Here is a tiny trained network, its code and every weight. The questions are about switching its units off for an input and a class, where a switched-off unit gives its printed mean instead of its output.

import numpy as np


def w(rows, s, z=0):
    codes = np.array(rows[::2]) - 128.0
    scale = np.full(codes.shape[1], s)
    scale[-1] = z or s
    return codes * scale


def f(y):
    return y / 2 * (1 + np.tanh(0.7978845608 * (y + 0.044715 * y**3)))


def log_softmax(a):
    a = a - a.max(-1, keepdims=True)
    return a - np.log(np.exp(a).sum(-1, keepdims=True))


def net(x, mask):
    res = np.array(x, float).reshape(1, 7) / 4 @ E
    y = f(res @ A[0][:, :-1].T + A[0][:, -1])
    res = res + np.where(mask, y, B[0][:, -1]) @ B[0][:, :-1]
    return log_softmax(res[-1] @ U[:, :-1].T + U[:, -1])


A, B = {}, {}
E = w([
[60,170,199,25],'x0',
[127,152,1,87],'x1',
[74,58,105,162],'x2',
[3,127,125,197],'x3',
[105,234,177,183],'x4',
[117,66,129,150],'x5',
[129,208,94,177],'x6',
],0.0059)
A[0] = w([
[112,242,152,181,184],'neuron 1',
[146,205,153,138,154],'neuron 2',
[136,214,154,174,162],'neuron 3',
[67,175,150,153,193],'neuron 4',
[167,46,108,155,247],'neuron 5',
[80,176,115,175,177],'neuron 6',
[22,117,100,83,205],'neuron 7',
[197,159,113,122,179],'neuron 8',
[193,130,75,82,180],'neuron 9',
[127,201,160,161,142],'neuron 10',
[201,122,146,75,206],'neuron 11',
[110,105,42,194,202],'neuron 12',
[142,90,204,109,195],'neuron 13',
[6,181,126,162,199],'neuron 14',
[185,174,127,75,150],'neuron 15',
[117,50,113,192,254],'neuron 16',
[2,116,110,104,132],'neuron 17',
[162,86,225,143,196],'neuron 18',
[200,162,137,54,170],'neuron 19',
[83,57,210,87,232],'neuron 20',
[111,227,181,173,157],'neuron 21',
[194,138,108,92,175],'neuron 22',
[192,183,116,166,205],'neuron 23',
[196,94,40,195,194],'neuron 24',
[61,107,83,58,201],'neuron 25',
[136,115,114,50,178],'neuron 26',
[163,134,101,57,152],'neuron 27',
[90,53,189,102,230],'neuron 28',
[104,204,128,199,184],'neuron 29',
[187,171,129,102,146],'neuron 30',
[181,141,139,82,164],'neuron 31',
],0.0091,0.0044)
B[0] = w([
[16,108,181,119,247],'neuron 1',
[61,138,132,122,189],'neuron 2',
[41,118,156,102,209],'neuron 3',
[108,89,227,96,209],'neuron 4',
[188,118,109,205,228],'neuron 5',
[96,17,222,97,200],'neuron 6',
[208,103,147,53,215],'neuron 7',
[48,120,52,152,181],'neuron 8',
[137,152,34,166,193],'neuron 9',
[48,125,159,111,189],'neuron 10',
[115,189,95,168,198],'neuron 11',
[174,50,119,140,226],'neuron 12',
[156,233,172,172,190],'neuron 13',
[140,75,212,86,254],'neuron 14',
[89,178,83,105,179],'neuron 15',
[199,100,138,163,242],'neuron 16',
[166,122,129,70,200],'neuron 17',
[110,191,172,244,205],'neuron 18',
[85,230,68,130,199],'neuron 19',
[215,212,194,141,236],'neuron 20',
[51,113,168,119,231],'neuron 21',
[101,168,33,171,178],'neuron 22',
[63,104,102,140,207],'neuron 23',
[146,45,48,227,238],'neuron 24',
[207,130,106,59,197],'neuron 25',
[153,186,107,103,173],'neuron 26',
[139,172,75,115,169],'neuron 27',
[254,205,201,145,223],'neuron 28',
[65,61,194,108,224],'neuron 29',
[68,155,73,116,169],'neuron 30',
[104,213,99,149,169],'neuron 31',
],0.0065,0.0061)
U = w([
[149,5,83,191,100],'0',
[101,146,45,111,95],'1',
[157,136,169,172,92],'2',
[163,123,128,130,253],'3',
[176,83,132,36,111],'4',
[69,41,177,89,158],'5',
[54,122,118,125,58],'6',
],0.011,0.0026)

Each question gives the input, the list of numbers given to net, and the class t.
The units are the neurons (one row each of A and B). Each row of codes is followed by its name. A weight is (code - 128) times the scale printed after its matrix; where a second scale follows, it is the last column's (A, B and U).
mask holds one flag per neuron, in row order. A switched-off neuron (its flag False) gives its mean, the last column of its row in B, instead of its output. The means were averaged over made-up inputs and are rounded, as every weight is.
A unit's drop is (log p(t) with every unit on - log p(t) with that unit switched off) / (log p(t) with every unit on - log p(t) with every unit switched off).
The circuit of an input: a set's keep is (log p(t) with only the set's units on - log p(t) with every unit switched off) / (log p(t) with every unit on - log p(t) with every unit switched off). Starting from the 12 units with the biggest drops (on a tie, the unit counted first), units are removed one at a time, each time the one whose removal leaves the highest keep (on an exact tie, the one counted first), for as long as the keep stays at least 0.8.
units of the circuit, in order: the units of the circuit, biggest drop first
top k neurons: the k neurons with the biggest drops, biggest first
drop of u: that unit's drop, to one decimal
input [-5,6,-1,0,1,-3,1], class 0: units of the circuit, in order => neuron 24; neuron 12
input [-1,-3,8,3,-7,2,-4], class 2: units of the circuit, in order => neuron 28; neuron 20
input [-6,0,-2,-2,-7,-5,8], class 0: units of the circuit, in order => neuron 24
input [-4,-8,-1,0,-2,-8,6], class 6: top 2 neurons => neuron 14; neuron 7
input [-7,-4,-8,-5,-2,6,7], class 0: top 2 neurons => neuron 24; neuron 5
input [6,0,4,-1,-6,2,-8], class 4: top 2 neurons => neuron 25; neuron 7
input [5,4,2,6,0,-7,-1], class 4: top 3 neurons => neuron 7; neuron 25; neuron 17
input [8,-1,0,2,-1,-1,-7], class 4: top 2 neurons => neuron 7; neuron 25
input [5,-8,4,7,-3,-8,0], class 2: top 2 neurons => neuron 20; neuron 28
input [1,0,3,-4,3,0,8], class 6: drop of neuron 29 => -0.2
input [-1,6,-4,-8,-5,-8,4], class 1: drop of neuron 9 => 0.0
input [5,-8,-3,5,5,8,-6], class 2: drop of neuron 28 => 0.1
input [2,1,1,-5,2,7,-5], class 3: drop of neuron 1 => 0.1
